Here is a tiny trained network, its code and every weight. The questions are about switching its units off for an input and a class, where a switched-off unit gives its printed mean instead of its output.

import numpy as np


def w(rows, s, z=0):
    codes = np.array(rows[::2]) - 128.0
    scale = np.full(codes.shape[1], s)
    scale[-1] = z or s
    return codes * scale


def f(y):
    return y / 2 * (1 + np.tanh(0.7978845608 * (y + 0.044715 * y**3)))


def log_softmax(a):
    a = a - a.max(-1, keepdims=True)
    return a - np.log(np.exp(a).sum(-1, keepdims=True))


def net(x, mask):
    res = np.array(x, float).reshape(1, 4) / 4 @ E
    y = f(res @ A[0][:, :-1].T + A[0][:, -1])
    res = res + np.where(mask, y, B[0][:, -1]) @ B[0][:, :-1]
    return log_softmax(res[-1] @ U[:, :-1].T + U[:, -1])


A, B = {}, {}
E = w([
[71,67,68,134,189,221],'x0',
[166,204,137,9,89,170],'x1',
[105,253,115,183,153,146],'x2',
[221,103,88,184,82,168],'x3',
],0.011)
A[0] = w([
[124,72,78,103,179,198,104],'n0',
[143,14,130,59,91,111,108],'n1',
[163,144,85,57,82,155,95],'n2',
[144,164,165,147,92,13,117],'n3',
[142,94,115,216,170,56,114],'n4',
[117,135,122,137,106,146,245],'n5',
[115,83,150,172,142,120,89],'n6',
[134,125,236,145,56,111,95],'n7',
[172,155,172,34,157,215,129],'n8',
[66,95,97,94,199,195,113],'n9',
[116,150,77,130,210,214,104],'n10',
[74,111,114,184,176,50,100],'n11',
[47,104,163,54,180,72,113],'n12',
[98,192,143,87,76,185,127],'n13',
[95,246,76,192,160,141,121],'n14',
[221,82,74,177,59,178,105],'n15',
],0.011,0.013)
B[0] = w([
[154,182,110,78,129,158,203],'n0',
[175,193,83,249,170,53,213],'n1',
[100,115,105,141,78,136,181],'n2',
[180,171,102,55,132,184,220],'n3',
[87,101,76,75,40,141,208],'n4',
[132,60,144,92,186,53,246],'n5',
[136,126,105,151,85,119,156],'n6',
[174,143,126,84,91,122,175],'n7',
[65,106,106,145,67,87,222],'n8',
[166,153,121,64,117,149,216],'n9',
[180,175,114,93,115,136,200],'n10',
[92,126,132,118,65,116,194],'n11',
[103,150,210,185,150,199,211],'n12',
[105,93,121,148,93,133,201],'n13',
[147,138,143,210,164,82,224],'n14',
[101,105,231,147,131,220,223],'n15',
],0.013,0.012)
U = w([
[203,167,88,38,117,150,100],'0',
[29,85,67,126,47,105,63],'1',
[82,116,251,151,138,188,140],'2',
[158,144,78,206,160,70,126],'3',
[118,41,147,83,175,73,253],'4',
],0.013,0.0078)

Each question gives the input, the list of numbers given to net, and the class t.
The units are the neurons (one row each of A and B). Each row of codes is followed by its name. A weight is (code - 128) times the scale printed after its matrix; where a second scale follows, it is the last column's (A, B and U).
mask holds one flag per neuron, in row order. A switched-off neuron (its flag False) gives its mean, the last column of its row in B, instead of its output. The means were averaged over made-up inputs and are rounded, as every weight is.
A unit's drop is (log p(t) with every unit on - log p(t) with that unit switched off) / (log p(t) with every unit on - log p(t) with every unit switched off).
most important unit: the unit with the biggest drop
top k neurons: the k neurons with the biggest drops, biggest first
drop of u: that unit's drop, to one decimal
input [0,-4,-8,-5], class 3: most important unit -> n1
input [-2,5,4,-1], class 1: top 2 neurons -> (n1; n8)
input [6,-2,6,2], class 0: top 4 neurons -> (n10; n1; n9; n0)
input [5,5,6,3], class 3: top 2 neurons -> (n14; n3)
input [-2,-4,-2,3], class 1: top 3 neurons -> (n4; n12; n14)
input [3,2,-3,1], class 4: top 4 neurons -> (n3; n14; n10; n7)
input [0,6,6,3], class 1: top 3 neurons -> (n1; n8; n13)
input [8,-5,-2,-7], class 0: top 2 neurons -> (n9; n0)
input [7,-7,-3,-5], class 0: top 3 neurons -> (n9; n0; n8)
input [4,1,-7,7], class 2: top 2 neurons -> (n15; n14)
input [7,0,7,6], class 0: top 3 neurons -> (n10; n1; n0)
input [3,6,-8,-8], class 2: top 2 neurons -> (n12; n14)
input [3,3,0,-4], class 2: top 3 neurons -> (n12; n4; n3)
input [6,-3,-3,-4], class 0: most important unit -> n9
input [-5,3,-8,2], class 3: drop of n1 -> 1.3
input [-6,4,-4,8], class 2: drop of n9 -> 0.0
input [2,-1,-8,-1], class 3: drop of n1 -> 0.8
